Below is a small trained network, with its code and all its weights. Each question gives an input and a class and asks what happens when units are switched off, that is, made to give their printed mean instead of their output.

import numpy as np


def w(rows, s, z=0):
    codes = np.array(rows[::2]) - 128.0
    scale = np.full(codes.shape[1], s)
    scale[-1] = z or s
    return codes * scale


def norm(h):
    return h / np.sqrt((h * h).mean(-1, keepdims=True) + 1e-5)


def f(y):
    return np.maximum(y, 0)


def log_softmax(a):
    a = a - a.max(-1, keepdims=True)
    return a - np.log(np.exp(a).sum(-1, keepdims=True))


def net(x, mask):
    res = np.array(x, float).reshape(1, 6) / 4 @ E
    u = 0
    for l in range(3):
        y = f(norm(res) @ A[l][:, :-1].T + A[l][:, -1])
        res = res + np.where(mask[u : u + 10], y, B[l][:, -1]) @ B[l][:, :-1]
        u += 10
    return log_softmax(norm(res)[-1] @ U[:, :-1].T + U[:, -1])


A, B = {}, {}
E = w([
[152,219,64,12,94,171,43,162,75,102,199,71],'x0',
[135,134,139,115,121,144,145,109,79,106,123,124],'x1',
[85,100,74,179,155,230,176,140,137,90,205,133],'x2',
[159,74,81,201,132,86,138,112,116,166,167,2],'x3',
[130,189,122,142,133,122,138,119,122,144,160,149],'x4',
[114,111,132,131,99,124,126,130,106,129,134,115],'x5',
],0.0083)
A[0] = w([
[145,151,164,172,205,108,151,217,84,138,122,28,171],'L0N0',
[106,87,154,201,149,129,190,135,151,64,185,182,92],'L0N1',
[195,114,146,112,128,79,91,78,176,181,101,61,13],'L0N2',
[147,142,253,151,201,20,108,72,95,211,44,126,223],'L0N3',
[100,128,91,127,189,190,112,104,78,164,143,206,214],'L0N4',
[128,121,47,175,178,71,94,55,88,139,124,50,252],'L0N5',
[175,112,189,120,107,109,182,156,120,246,34,140,235],'L0N6',
[144,107,96,150,90,88,104,117,109,154,78,97,61],'L0N7',
[169,155,142,53,147,90,107,136,82,158,135,88,42],'L0N8',
[151,113,200,131,123,101,156,175,152,172,75,155,231],'L0N9',
],0.0068,0.0021)
B[0] = w([
[151,140,40,206,186,126,159,93,163,172,150,98,177],'L0N0',
[56,80,140,46,222,131,116,62,183,103,148,170,197],'L0N1',
[87,213,171,108,153,143,128,116,159,138,187,65,176],'L0N2',
[195,108,67,116,52,192,98,151,73,212,114,126,255],'L0N3',
[112,2,121,169,94,119,113,149,127,181,79,136,178],'L0N4',
[161,145,120,100,171,125,210,89,137,159,81,100,211],'L0N5',
[190,156,46,203,41,79,144,76,57,175,98,157,217],'L0N6',
[170,166,103,138,162,50,151,83,195,120,155,144,161],'L0N7',
[107,150,216,49,189,65,137,75,183,133,189,135,172],'L0N8',
[60,125,165,127,73,160,99,99,51,63,70,168,201],'L0N9',
],0.0067,0.0096)
A[1] = w([
[117,107,80,74,61,182,54,132,118,100,140,211,203],'L1N0',
[152,164,151,57,95,79,84,125,93,177,131,118,195],'L1N1',
[204,116,144,146,123,141,157,89,172,124,151,112,36],'L1N2',
[191,99,223,185,167,98,79,206,104,77,96,96,1],'L1N3',
[195,132,164,102,80,53,69,204,89,120,76,191,95],'L1N4',
[170,138,160,152,103,89,90,67,119,146,98,138,97],'L1N5',
[79,182,89,74,142,211,140,162,114,128,149,80,168],'L1N6',
[123,179,174,97,168,44,58,129,148,131,103,99,124],'L1N7',
[151,69,65,75,206,174,61,188,131,121,184,108,125],'L1N8',
[187,178,254,117,96,96,62,136,114,97,94,168,101],'L1N9',
],0.008,0.0045)
B[1] = w([
[152,124,200,163,147,97,109,164,159,130,149,228,255],'L1N0',
[54,101,122,132,158,136,100,193,203,65,187,156,238],'L1N1',
[73,173,148,151,143,129,83,170,113,102,146,163,151],'L1N2',
[92,61,189,68,200,103,52,121,55,148,136,140,128],'L1N3',
[152,92,131,121,144,79,97,195,149,75,202,119,196],'L1N4',
[182,153,118,78,144,196,164,213,147,185,125,120,195],'L1N5',
[189,103,111,123,81,95,106,187,101,201,61,112,207],'L1N6',
[109,114,123,25,158,134,76,94,190,62,216,123,169],'L1N7',
[142,160,120,203,32,95,110,151,111,133,94,129,207],'L1N8',
[93,129,111,167,130,80,91,254,147,69,151,91,182],'L1N9',
],0.0083,0.0088)
A[2] = w([
[174,137,32,100,51,137,59,114,82,202,133,29,89],'L2N0',
[38,100,253,142,154,80,133,67,107,66,182,169,99],'L2N1',
[159,198,151,166,101,107,119,251,97,198,164,167,156],'L2N2',
[221,138,55,41,122,81,77,27,96,113,144,120,22],'L2N3',
[122,120,135,149,182,107,227,38,149,98,155,90,6],'L2N4',
[189,127,147,157,151,133,147,103,78,130,181,63,70],'L2N5',
[74,168,171,72,174,123,113,77,138,130,138,44,21],'L2N6',
[54,100,117,147,107,230,131,190,105,73,157,229,36],'L2N7',
[97,58,118,202,162,131,147,80,91,205,106,147,173],'L2N8',
[255,173,98,199,100,182,94,168,113,143,98,130,191],'L2N9',
],0.0074,0.0025)
B[2] = w([
[127,225,152,159,170,209,215,91,114,216,78,50,214],'L2N0',
[117,251,170,125,214,164,189,79,196,90,97,144,162],'L2N1',
[157,42,106,177,79,110,129,47,29,118,87,146,253],'L2N2',
[130,195,142,59,214,121,99,46,189,233,116,112,155],'L2N3',
[109,83,112,196,105,174,51,196,93,30,226,159,162],'L2N4',
[142,82,119,156,122,78,121,190,131,127,49,191,155],'L2N5',
[150,158,184,32,117,93,67,121,200,213,196,129,142],'L2N6',
[206,121,157,129,116,123,155,93,138,175,24,144,198],'L2N7',
[61,152,120,42,172,142,110,139,117,27,214,29,215],'L2N8',
[86,127,95,125,1,138,180,135,42,138,55,84,231],'L2N9',
],0.0074,0.011)
U = w([
[187,56,126,154,55,80,87,151,104,160,87,217,252],'0',
[121,170,57,164,121,150,195,75,109,191,83,2,215],'1',
[82,100,178,140,211,165,182,60,207,69,60,186,85],'2',
[43,45,62,173,222,172,163,99,144,50,230,54,9],'3',
[116,112,153,74,155,33,34,231,212,64,182,174,26],'4',
[181,178,108,47,180,68,74,107,213,200,212,60,113],'5',
],0.0098,0.0028)

Each question gives the input, the list of numbers given to net, and the class t.
The units are the neurons (one row each of A and B). Each row of codes is followed by its name. A weight is (code - 128) times the scale printed after its matrix; where a second scale follows, it is the last column's (A, B and U).
mask holds one flag per neuron, layer by layer. A switched-off neuron (its flag False) gives its mean, the last column of its row in B, instead of its output. The means were averaged over made-up inputs and are rounded, as every weight is.
A unit's drop is (log p(t) with every unit on - log p(t) with that unit switched off) / (log p(t) with every unit on - log p(t) with every unit switched off).
The circuit of an input: a set's keep is (log p(t) with only the set's units on - log p(t) with every unit switched off) / (log p(t) with every unit on - log p(t) with every unit switched off). Starting from the 12 units with the biggest drops (on a tie, the unit counted first), units are removed one at a time, each time the one whose removal leaves the highest keep (on an exact tie, the one counted first), for as long as the keep stays at least 0.8.
circuit, biggest first: the units of the circuit, biggest drop first
unit that matters most: the unit with the biggest drop
top k neurons: the k neurons with the biggest drops, biggest first
k most important neurons of layer l: the k neurons of layer l with the biggest drops, biggest first
drop when u is switched off: that unit's drop, to one decimal
input [-8,-5,-8,1,6,0], class 1: circuit, biggest first : L0N3, L1N0, L2N0
input [-1,1,8,-6,-6,5], class 2: unit that matters most : L0N3
input [-7,-2,3,2,7,-8], class 3: top 2 neurons : L2N8, L1N0
input [2,-4,-1,-8,2,-3], class 4: circuit, biggest first : L0N3, L1N9
input [0,-2,4,-5,5,5], class 2: top 3 neurons : L0N3, L2N1, L0N4
input [4,8,-6,1,-3,5], class 5: 2 most important neurons of layer 1 : L1N0, L1N7
input [-3,1,1,8,0,-4], class 3: top 2 neurons : L2N4, L1N6
input [2,-7,-6,7,-6,8], class 5: 2 most important neurons of layer 0 : L0N2, L0N8
input [-4,7,-6,1,-4,-6], class 1: top 2 neurons : L0N6, L2N0
input [7,3,-8,-2,1,-2], class 4: top 2 neurons : L1N1, L1N9
input [6,5,-8,0,-8,-8], class 4: top 2 neurons : L1N1, L1N9
input [1,-7,-6,3,-5,7], class 5: 2 most important neurons of layer 1 : L1N7, L1N1
input [-8,5,1,0,6,-1], class 2: top 4 neurons : L0N1, L1N6, L1N8, L2N8
input [6,7,8,-2,1,3], class 0: top neuron : L1N0
input [-1,7,1,-4,-8,-3], class 2: top 3 neurons : L0N3, L2N1, L1N6
input [5,8,6,0,-6,-6], class 0: top 2 neurons : L1N0, L0N5
input [-8,-8,-8,1,1,5], class 1: 2 most important neurons of layer 2 : L2N0, L2N9
input [-4,-2,1,-4,6,-7], class 2: top 2 neurons : L0N1, L1N6
input [2,-7,-1,1,3,2], class 5: drop when L2N1 is switched off : 0.0
input [-2,2,1,0,-1,6], class 2: unit that matters most : L0N1
input [-1,-5,1,2,5,-1], class 3: drop when L0N3 is switched off : 0.4
input [6,1,8,-8,-2,-7], class 0: drop when L1N0 is switched off : 0.1
input [1,7,-2,3,7,-4], class 5: 2 most important neurons of layer 0 : L0N8, L0N6
